[ 11  10 -34 -69  -8  -2   1  -6  14 -28 -42   0  10 -14   4 -19   2  37
 -29  45  26 -31  93 -19  -9 -30   3  32  -7  -2  35  13   7 -28 -21  44
 -40  13  18 -30  40 -12] | <130>
[ -7 -13  17  31  -8   0  12  42   9 -17 -26   7   6  17  10  -4 -41 -24
  20  12  30 -29  -7  28  26  -8 -44   4   3  15 -36 -26 -28  15   8  -7
 -19  18 -48  20  -3  36] | <107>
[ 14  30  33   2 -22 -16   2 -37  18  -8 -16   1  31   6 -22 -36  54  31
  15  20  57  -3  90   6 -27  31  21  59  13 -25  12  44   6  26   3  51
  65  12 -27  12  45 -41] | <122>
[ 39 -45 -29 -65   6 -17   7 -52  19 -38 -39  21  31 -21  -1  29 -23 -36
 -11  -3 -56 -22  13  32  48 -16 -31  22  -4  19 -20 -52  -4 -13 -34   1
   5  -1 -11 -58  27  10] | <100>
[-34  26  -5 -59  25  24  24  -7  27 -18   9 -14  45 -33  23  11  28   7
  15  17 -25 -23  27 -24  32 -14  38   9 -20  32  33  -2  28 -39  21   9
 -47   1 -33  14 -39  -9] | <217>
[ 42 -34 -11   9  35   8 -43  16  36  38 -55  26  15 -27 -27  14 -56 -37
 -34 -31  -2  -1 -46 -11 -58 -37 -13  35 -19 -35 -26 -13 -12 -14 -40   7
 -11  10  63 -23   3   0] | <74>
[  0  -7   0 -49 -29 -16  29  19 -28 -36 -16  31  15 -18   8   5 -14   5
 -26   4   5  18  46 -15  -1  16   3  25 -24  18  28  24 -14  28  13  -8
 -47 -18   6 -12  47   2] | <122>
[  2  46 -10  27 -15 -48  17  32  -4  19 -31 -15  35  -6   7   6  37  24
  16  47 -44  19 -14 -16 -13 -31  63 -10  -4  13  25  14  17   2   7   1
 -34  -8   1  22 -21   3] | <122>
[-20 -10  30  -6 -50  21 -15  18  22  -7  32  -1 -19  -3  10 -39  19  24
 -19  20 -13 -33  23   0  33 -28  29  -3 -30  23  51  44 -17  -3  -4  50
 -53 -19 -26  24  -2  25] | <217>
[ -9 -45 -27 -25  -3  29 -13 -16  -5   3  -6  21  -3  -4  -4  10 -18  34
   1  24  18   3  14 -10 -19   9 -50 -27   2 -33  18 -33  47  17 -13 -29
  -4  -9  35   1  41   0] | <130>
[ 16 -57 -32  23  24  -8 -44  37  20  50 -32  33  59 -43 -49  13 -70 -23
  -9 -12 -18  22 -58   5 -40 -24   6   5 -41 -76 -23  21   6  22 -11 -13
   0 -24  52  10   3   6] | <217>
[ 47  23 -19  -8 -53  -9   9  58  31 -23   7  10   0   0  19  32   1  -1
   1  37  -4 -63 -48  -2 -17   3   9 -29 -34   7  45  14  24   7 -13  13
  -8 -36  50  54  15 -24] | <100>
[ 13 -14   1  -3  38  17 -29  28  60  18  -6  17  30 -34  -4  21 -35  -7
 -31 -45  25  22 -56 -29 -13  31   0  46 -21 -33  18  41  30 -13 -37 -13
 -16  -7  18  17  -1 -39] | <80>
[-10  -4  -9  -3  -1 -15  11  -2 -26 -13 -56  -3  21 -26 -22   6   2  10
  21  -3   0  15  39  -9  -3 -33   1  20 -22 -15 -28 -19   3  -8  -9 -34
  -9  16 -35 -24  30  19] | <53>
[-11  18   1  -6   0  24  27 -13 -45 -18 -15  11 -33 -19   3 -19   0  56
 -20 -15  13   0  52  -9  -1  -1 -41  23 -28  14  22 -14  -6 -24  31 -11
   7  18  15 -24  32   4] | <217>
[-28  19  13 -12   5   1  -3 -46  -4 -33  24 -22 -16  11 -29 -75  38  37
  -2  36 -13  34  82   7 -39  11 -11  14   3  34  -2  13  -8 -23   7  43
  37  22 -40   8  22  -9] | <74>
[-32 -34 -56  -8   8  10 -23   4 -12 -32 -22  27 -36  -9   9  38 -18  51
  -6  14  24   0  42 -11   7  20 -50 -36   6  -4 -13 -37  34  45 -17   0
  13  -6  26  -6  -8 -36] | <100>
[ -1  55  33 -28 -23 -42 -22  -4  36 -71 -60  -5  16  26  13 -11 -38  10
 -28   1  43  25   9  -2  20  15  19  57  41  -1 -55  26   8  39 -47  22
   3  48 -26 -15  15 -10] | <130>
[ 36  70  20 -33 -14  -8  14  16  31 -79  32 -15 -16  -1  15 -24  31  18
 -53  23   3  33  57   1 -23  48  25  60  -5  26   2  26  12  39   2  64
  -2  21  -3  -5   5 -36] | <133>
[  1 -25  14  50 -22   0   0  32   0 -14 -29 -29 -68  14  -5   9  -8  12
  37 -33  32 -20  54 -29  54  -3 -52 -30  -8  41 -36 -60 -32   9   6 -17
 -20  25 -45  -6 -78  39] | <74>
[ 49 -37 -16  -1   2   9 -47  26  47   2 -25   1  60  -9 -39  22  -5 -18
  -1 -30 -11 -27 -40 -45  -7   6  31  13 -17 -27 -14  39  12  14 -21 -16
  -5   2  42   8  35 -10] | <133>
[-14 -69 -17 -66  29  -8  23 -37   2   6  -2 -19  16   3 -18 -38   7 -10
  63   5 -34 -11  -8  -8  27 -11 -16  -6 -21 -46  23  35 -14 -61  19   3
   0 -27  -1 -20  -5 -28] | <130>
[ 30   9   1 -14 -38  13  10  -6  18 -68  30 -27 -26  22  10 -64  30   8
  -5  26  35  -6  42 -17  39  40 -41  25   8  24 -23  33 -17  17  17  33
   0  29 -33  32   8  -8] | <100>
[ 57  24 -38 -34 -28  -1   1  90  17   2 -45 -11  -3  11  28  26  40 -22
  15  10 -37 -38 -42  -6  -8  -7  41 -13 -18  -6  34  39 -28 -31  32  48
 -64 -12   5  26 -33 -17] | <107>
[ 43  18 -97  22 -29  48   7  -8  -7 -39 -40 -30  25  12   2  50  39  15
  35  19 -47 -28   3 -43  36   6  23  -8   8 -25 -28  23   6 -17   1   6
  -2  21  36  -3 -31 -37] | <131>
[-63  41   5 -82  -1 -27  21 -42 -17 -15 -45   0   8 -49 -17   2 -13  15
 -23   9   7  22  17  -4 -53 -17  25  17  -9   2  42 -10 -10   6   7 -44
 -55  21  23 -13  37  41] | <222>
[ 21  34 -59  10  15 -27  11  32  41  29 -12 -39  51 -47  -1  48   4  49
  19  39  -2 -65 -47  19  19  -1 -12 -22  10 -12  19   3  45 -26 -12  -8
  -2 -11 -26  26  -8 -10] | <53>
[ 31 -50 -21   3  31  -5 -28  24  16  -1  -1  40  30 -32 -24   8 -31 -34
 -20   1 -55  -9 -12  21  14 -33  -5   1 -19   0   9   7   4   2 -23  34
 -25  -9   5  -5  29 -11] | <53>
[ 16  20  58 -26   0 -51 -17   2  46 -26 -15   9  -1  10   7 -24   8  32
 -29  -3  48  13  14  23 -24  34   4  46  28  25  29  12  22  21 -20  51
  10  15 -16  16 -25 -29] | <67>
[ 48  41 -79 -37  24 -29   2  28  32   5 -33 -25  44 -15  -9  27  40 -17
  19  23 -38 -46 -35 -12  24   4   3  -2   3  14   5   4  32  -9  -1  24
  -6  23 -11  12 -19  -5] | <67>
[ -8  20  43 -52  -5  48  14  38 -22 -73 -54  20 -48   8 -11  32 -42  -3
  -4 -22  17  11  27  33  45 -32 -16   4 -11  38 -16 -93 -21   5  -6   9
 -11  33 -13 -13 -32  42] | <222>
[ 29 -33  40  21  11   0   6 -56  74 -53  40   8  66  -4  11 -69  28   8
   4  -3  -9  16  33  -8  -3  40   3  57 -30  18 -18  39  27  30  -5  25
 -31   2  -2  -5  17 -79] | <222>
[  9 -20  -3  -8  11   9  30  37  -8 -19 -39   7  -6  -1   3  43 -16  61
  13  -1  33  -1  39  23  74  13 -47  11  -1  30   2 -91  32  -7 -21 -17
  -8   1 -42 -22 -16   0] | <130>
[ 71  75 -21  15 -14 -82  22  14   4 -12 -55 -27  19 -15  -3  23  16  31
  28   9 -43  30 -45   5   2  15  45  13   6  -8  16   0  13  -2  -5  -3
  -7  10  32  11 -22 -45] | <74>
[ 63  34 -30  23 -51 -47   2  39  46  27 -80 -18   7   7  23  39  -7  13
  22  11   4 -10 -41 -40  50   5  -3  -9   8  10  18  16  22 -10 -12  -6
 -10  18  13  27 -62   5] | <158>
[-28   0   8 -36  -7  20  23 -13 -35  20 -28   9  34 -26 -20 -34  -4  21
  15   2 -30   9  12   2   6 -22  -6  -5 -33  -3  27  14  -6 -14  18 -14
  -9   9  -8  -5  78  24] | <158>
[  5   0 -46   3  11 -16  -1  37 -15   2 -19 -19  21 -10 -67  -8 -27   3
  67  -7  57 -26  13   2  41 -10 -49 -17  -6  28 -71 -56  20  -9  17 -27
   8  50 -81   1 -39  25] | <131>
[-23 -67 -30  15  14   8  30 -22 -20 -17 -19   3 -31  -3 -20  11  22   0
  40 -21 -56 -18  13 -26  -6   7  12  29 -42  -7  35  28 -15 -50  41 -22
   6  -9  44  10  10  -4] | <74>
[ 25 -41  10  41  25  47 -21  27  27  63  -4  32  40 -23 -16  25  -8 -20
  -9 -34 -14 -21 -46 -24 -11 -18   1   4 -40  -9  -5  10   9 -10  -9 -17
  21 -33  57   4  -5  -4] | <53>
[ 28  -5   1 -42  40 -35   8  -7  44 -18   5  31   5 -36   6 -31 -19  -6
   2   3  12  32 -11   0 -16  21 -36  55 -28 -16 -10  25  29  19   5   7
  -9 -12  53 -18  -7 -46] | <130>
[ -1  78  53 -38  -8  22 -14  11  17 -39  31  13 -38  -5  -5 -35 -11  28
 -41 -12  77  26 -14   9  17  43 -57  21  17  54  -5  -1   4  30 -26   7
  10  29 -16  30  27 -15] | <222>
[ 13  -4  16  23   9  39   2  -8  23 -19 -10  23  30 -34  26  14 -33   6
 -46 -14  31 -17  40  16 -46 -20 -17  50 -42  -5  22 -13   8  -6 -27 -34
 -52   5  27 -27  55  30] | <107>
[ 80 -21 -66 -22  50 -14 -40  24  27  40 -18  37  27 -48 -30  34 -62 -35
 -14 -35   1  -6   4  19   7 -18 -38   0 -37 -47  -7 -11  37 -11 -31  25
  37 -11  26 -42   1 -31] | <122>
[-30 -15 -21 -22  75   4  23  16 -14  -3 -11 -15  -4 -23 -27  15 -22 -22
  -2 -27  11  -8  54 -23 -42 -27 -32  22 -40  -9  -1 -19 -22 -42   1 -29
 -13   6  15 -44  11  12] | <107>
[-43 -33 -28   1  37  38  -5 -62 -24 -33   3  44 -10 -21   2  -7   2  74
  -2  20  23  45  29  -2 -20  33 -56 -17  -2  -7  25 -28  23  40 -14 -19
 -18 -13  68 -26   2 -73] | <130>
[ 53  45 -38  23  18  52  11 -23  30  -2  22 -10  29 -30  41  26  25 -29
  19   1 -37 -24 -89  11  -4   6  19  -3 -18 -39   3   2  22 -27   9 -10
 -16   3  34   8 -34 -57] | <133>
[ 54  50 -18  37  11   1  26  20  10 -43 -19  -1 -11   0  20  33  -7 -15
   2  17  44  10  25  -3  62  -4 -11  49  26  49 -70 -79  22  29   1 -20
 -19  43  -3   7 -60  12] | <222>
[ -7  -9 -43 -11 -31  33  31 -16  -3  -4  -2  -3  -3  43  24  25  -2   7
   8  19 -46 -28 -50 -14  54  32 -10 -17  12   7   2  -6  25 -27   2   6
  43 -15   3   5 -10 -26] | <80>
[-19 -24  -7  -2  13  -9 -17   8  18 -45   8  12  -7 -18  24 -13 -21  75
 -21  67  71  -2  61  -3  26  -8 -69 -29   5  54  11 -44  29  60 -38   1
 -10 -22  -9  19 -11  17] | <100>
[ 25 -16   4 -21 -21   1 -11  -6  38  12  -8  41  36 -27  19 -10  34  12
 -28  15 -24 -39  93  12   1 -11  21  39 -27  30  23  15  25  -3 -23  54
 -10 -19   0 -10  43 -22] | <67>
[-50  24  25  23  14  62  10 -47  35 -39  14   2   1 -28 -14 -15  19  23
  -1 -14  42  37 114 -35   7  50 -45  61  -3  17 -21   4  14  -2  -6 -30
  -9  55  -2   4   2 -21] | <130>
[-20  25  12 -43   4  26  25  19 -26 -14  13  10 -17 -22  10   9 -33   3
 -26 -24  27   9  56  13 -18   5 -39  20 -22  19  22  -5  -6 -29  18 -36
 -33   7  -5 -24  38  38] | <107>
[-55 -10 -15 -36   6  37 -34 -23 -25  -1 -41  37 -14 -12  16  21   3  84
  -6  18  42  23  30  -3   3  11 -55 -14  57   4 -29 -28  30  28 -24 -19
   5  -1  26  -9   1 -20] | <67>
[-28  -6 -38 -65   0  31  18   0 -28  13   3 -33  32 -18  -5  21 -17 -12
  22   8   5 -27  45  24  23 -23 -22 -43   5 -27  17  -5 -19 -50  14  -7
 -37  -4 -76 -33  -3  34] | <100>
[ 30 -64 -22 -14   7  15 -19  12  42 -15  -2  18  43   7  -4   8 -66 -14
   0   8 -34 -23 -67  54  16  -5  -8 -12 -18 -52  -3  16  11  -3 -28  41
   9 -33  10   6  12 -37] | <222>
[ 36 -14 -23  -7 -48 -14   2  25 -10 -42 -47   3 -42  34 -20  29 -24  13
   1  -9  49 -91  22 -23  86  13 -53   1  30  38 -58 -74  -3  50   1   6
  28  40 -16  -4  19  25] | <217>
[  6  53  -7   4   6 -24  -1 -21  26 -51  13 -13   5 -53 -19   3  52  36
   0   1   0  59  76 -10 -19  51   9  42  -8  23  -6   7  25  23  -1 -21
 -17  31 -20  -2  -5 -32] | <133>
[ 49 -37 -65 -43  35 -14 -31 -16  37  30   6  19  22 -33  -2   5 -36 -52
 -36 -25 -25 -29 -33 -15 -28  -7  24  22 -42 -49  -3  33  25  -8 -14  34
  29 -20  52 -20   3 -32] | <131>
[ 51  37   1 -49  -9 -30  15   0   2  16 -32  -5  43 -24   4  55  -7  -8
  35 -10  -5 -17 -31  -1  -5   4  10  -3  35 -37   1  -6  17  -7  20 -34
 -16   4  30 -29   1 -22] | <133>
[ 10  78 -14  -8  13   2  -2  39 -11 -13  21   2 -10 -17 -20  -5  21  20
 -31   2  45  43  32   6 -25  30 -11  47  17  27 -23  13  15  16  -9  16
 -21  27   1  -2 -15 -25] | <67>
[-37 -10 -21 -47   3 -13  39 -20 -25 -38  -9   2 -24 -23   9  -5 -29  26
 -13   1  20 -18  57   5   1   5  -7  32 -17   9  11   4   9  -9  31 -10
 -11  16  -7 -13  39  17] | <158>
[ 33 -23 -63   7  13   2  -9 -19  22 -22 -27  39   9 -31  -7  15 -23  -1
 -38  -3   7 -13 -60  19 -38  34  -5  56 -40   7  -5   4   1  15 -16  -6
  14 -14  56   6  21 -16] | <74>
[ 18  45  53 -66  19  42 -20 -13  13  18  23  45  47 -62   7 -21 -20  19
 -37  -3   6 -31  59  54  18 -31 -26  -7  11  52  21 -33   6 -26 -19  27
 -20   4   4  -9  45  -8] | <67>
[-37 -18  -3  63 -14  64   1  18 -23   6   9  29 -40  -2  10   8  69  68
   1  45   6 -22  21  -5 -21  15 -10  -7   1  33  24 -29  12  31  27  -2
   4  -7  19  46  26  -5] | <133>
[ 10  79 -12 -23  29 -11 -10 -65  20 -31   5   1   9 -33   2 -31  35  -6
 -12  -8  36  20  26 -23 -47  46 -14  51  24  35  -7  36   4   3  20  -4
 -13  56  -1  -2   9 -32] | <74>
[-39 -59  34   7 -24  -6  17  25  22   4 -18   6 -29  27  -8  -4 -55 -16
  16  10  -7  -2 -51  17  41 -17   3   6  -8  -5  -3 -59  11  -1 -10  14
  -3   9 -17  22 -61  19] | <133>
[ 22  31   0 -52  36 -12 -19  -6  50 -50  16   2 -10 -10   4 -14   9 -20
 -15 -20  12  14   1 -32  13  28 -17  68  -6  39 -42  37  30   9 -26  17
  20  14  -7  -8  13 -20] | <74>
[ 13  89  41 -27 -14 -30   4  -7  10 -53  -6  -7  22   3  28 -29  19  16
 -34   9  28  33  75 -21 -25  17  33  38  14  58  16  37  29   3  10  14
 -15  51 -46  14  39   1] | <158>
[  8  -2 -16  10  14   0  33  45 -20 -34 -42   6 -55  -8 -12  54 -34  13
   5 -16  28 -27  69  15  88 -10 -26  55   8  17 -54 -81   1  22   6   9
  23  38 -12 -40 -26  26] | <133>
[ -52    1   15    1   20   73  -15   18   27    1   18   29   11  -42
    3   32  -33   63   13   29   70   -6   35    1  -28  -11 -109  -40
    4   24   13  -43   52   -7  -31  -54  -35   -6    4   17    7    4] | <222>
[ 42   1 -14 -39   2  10  -6 -12 -11   1 -57  21   3 -38  -1 -39 -20  -7
 -20 -10  25 -10  58 -12  13 -57  -5  20 -47  -8   8 -44 -18 -27 -20   5
 -58  28  17 -41  30  -1] | <130>
[ 45  39 -67 -34 -21  38  17  26 -19   0 -36  16  29  14   0  43  30 -21
  11   7 -14 -39 -15 -12   9   6  31  16 -26 -18  26  20  25  -3   5  24
  23  -1  49   3  14 -15] | <67>
[  9 -51  -4  -1   3  43 -25   7  33   8 -31  22   4   7 -17  -7 -19 -17
 -28 -31  -5  21 -16 -41 -16   6 -34  17 -41 -26   7  -2   4 -10 -60  18
  -2   3  54  -3 -14 -45] | <67>
[ -5   8 -21 -44   0 -39  28  46 -34  27   7   1  14 -27  -4 -67 -19   3
  20  54  27   0  12   2 -28 -40 -14   0 -28 -16 -14  21  -5   7  37  28
 -32 -12 -30   6  17   5] | <131>
[-62 -15 -32  22  -3  74 -50   9 -23 -18   2 -20   1  -8 -11  -4  18  54
   7  21  54 -13  35 -59 -37 -11 -24 -88  -4  -5   6  -1  -7  41 -18 -21
 -45  10 -22  31  -6  11] | <131>
[-55 -42 -13 -51 -27  10  28   6 -18  -3 -20  20 -36  13   4  19  -5 -11
  15  12 -41  27  40 -27  20  10 -42  -5  -1  -3  42  33 -20 -50   0   4
 -18 -16 -10   4  15 -22] | <222>
[ 29  67 -67  19  -6  19  10  26 -18 -12  -6 -17   4  12  14 -10  11 -11
  30  26 -26  22 -32 -28  16  -5   2 -35 -23  -5   5  21  24 -22  22   5
  -2  19  -8  16 -40 -19] | <80>
[  11  -34    4  -14  -19   53   29  -10  -22  -48   -9   17  -46   23
   25   11  -26  -18   21  -27  -10  -24    6   22  106    5  -33  -10
   -3   34  -48 -108  -10   16   19  -13  -17   20    1  -12  -38   10] | <107>
[-51   2 -39  -7  -8  65 -22 -10 -44   2   1  33 -12 -24  -5  37  -5  78
   8  -9  35  25  48  -2 -28  25 -25 -72 -19   3  17 -40  44  22  15 -51
  -6 -15  31   3   1 -25] | <222>
[-17  10 -60  -8  20  48 -16  -7  30 -50  18   3 -38 -23  37 -23  29  57
 -21  61  29  19  20 -29  12  34 -49   8   1  15 -14  18  24  16 -11  10
 -12  -4  33  43 -23 -39] | <130>
[-20  -3  -3  19  -7  -4 -28   2 -10  28   5  11   6  -2  -5 -16  30  85
 -17  67  65 -10  36   0 -30  -1 -43 -13  52  35   2 -14  29  46 -17 -15
   6 -15   9  29  28  33] | <67>
[ 36  27  46  22 -12  40  20 -45   9  25  25  23  15 -23  -7  -8  11  -6
  -1 -49  25 -23  45  10   3  16 -39  33 -11   7  25 -19  17 -12 -14  -2
 -15  37  -1 -36  61 -42] | <158>
[ -7 -85 -18 -12  42  26 -42 -27  14   5 -17  20   5  -5 -34  11 -51 -38
 -15 -63 -35  29 -43  -6  -7  10  10   2 -11 -63 -12  15  -9  -4  -7  -7
   4   3  49  -7  -3 -27] | <222>
[-17   3   5 -45  18  16 -10  -1  12 -49  -7 -10  -1 -14  -4 -16 -15  17
  17   4  43  25  47  -8  32  11 -41  37  24 -20 -47  25   2   0  -4   5
   1  30 -44 -15   2 -13] | <133>
[-35  29 -32 -19   4  15 -11 -31  -6  33  -2  18  15 -30 -18  34 -21  30
  -1   9  38  -4  36  -6 -43   9 -34 -30   4 -18   6 -34  45  30  12 -24
  21   4  31 -26 -20   6] | <217>
[ 26 -35 -12  17 -23  -3  20  38 -36 -42 -39  14  -9  52 -22  10 -10 -50
  -2  12   4 -24   1 -17  34  -3 -16  31  13  46 -61 -54 -16  25   2 -20
  22  30 -10  28  27  55] | <67>
[-39 -15 -55 -66  19  14  30   0 -24  -7  -7  -8  -4 -31  -1 -22   2  10
  18  -4  -4  -3  18 -37   2  -1 -21  11 -39 -14   5  20   0 -40  57  -8
 -51   9  -9 -18 -22 -10] | <217>
[ 21   7 -35 -29 -24 -15  23   9   8 -50 -59 -12 -23  18 -35  36 -10 -24
  10  -4  -9   2  53 -39 109  -6  -4  40  14  59 -78 -69 -10  17 -21  -6
  -5  44   2 -27 -51  27] | <222>
[ 28  10  22  -1 -23  13  22 -49 -16 -19  -2  15  23 -31  14  -2   4  23
  -2 -26 -33 -66  58  18   0 -17  21 -30 -50  19  67 -41   6 -10  21  -8
 -20  13  18 -41  60 -10] | <133>
[-12  21   4 -60 -33 -13  15  66 -21   9  -8  10 -15 -22 -20 -27 -26  19
  -5  26  22  19  44   4 -19 -16 -13  -1 -17  16  28  14 -28 -31  19   6
 -67  -7  16  18  10   9] | <107>
[ 33 -23  37 -52 -18   2 -11  23  19  17  -2  16  19 -26   0 -41 -48   7
 -19 -14 -40 -33 -47  24  35 -40   0 -38 -39  23  39   0 -12 -19  -7  27
 -46 -16  16   4  32   9] | <158>
[  0   8 -15  -7   6  12  20 -14  -3 -43  31 -13 -18  22  -5 -64  44  17
  -8   3  63  29  -4 -52  -1  51   4  67 -21  33  13  64  15  -3  22  -3
   2  22  -5  43  18 -25] | <158>
[  7  68  10 -36  57 -57 -10   6  40 -22  -8 -15  41  -2 -32 -45   2  -1
 -39  -4   9  51  13 -18 -12  44  -9  42  15  63 -42  -7  26  13 -20  34
  43  52 -26  10 -26 -37] | <67>
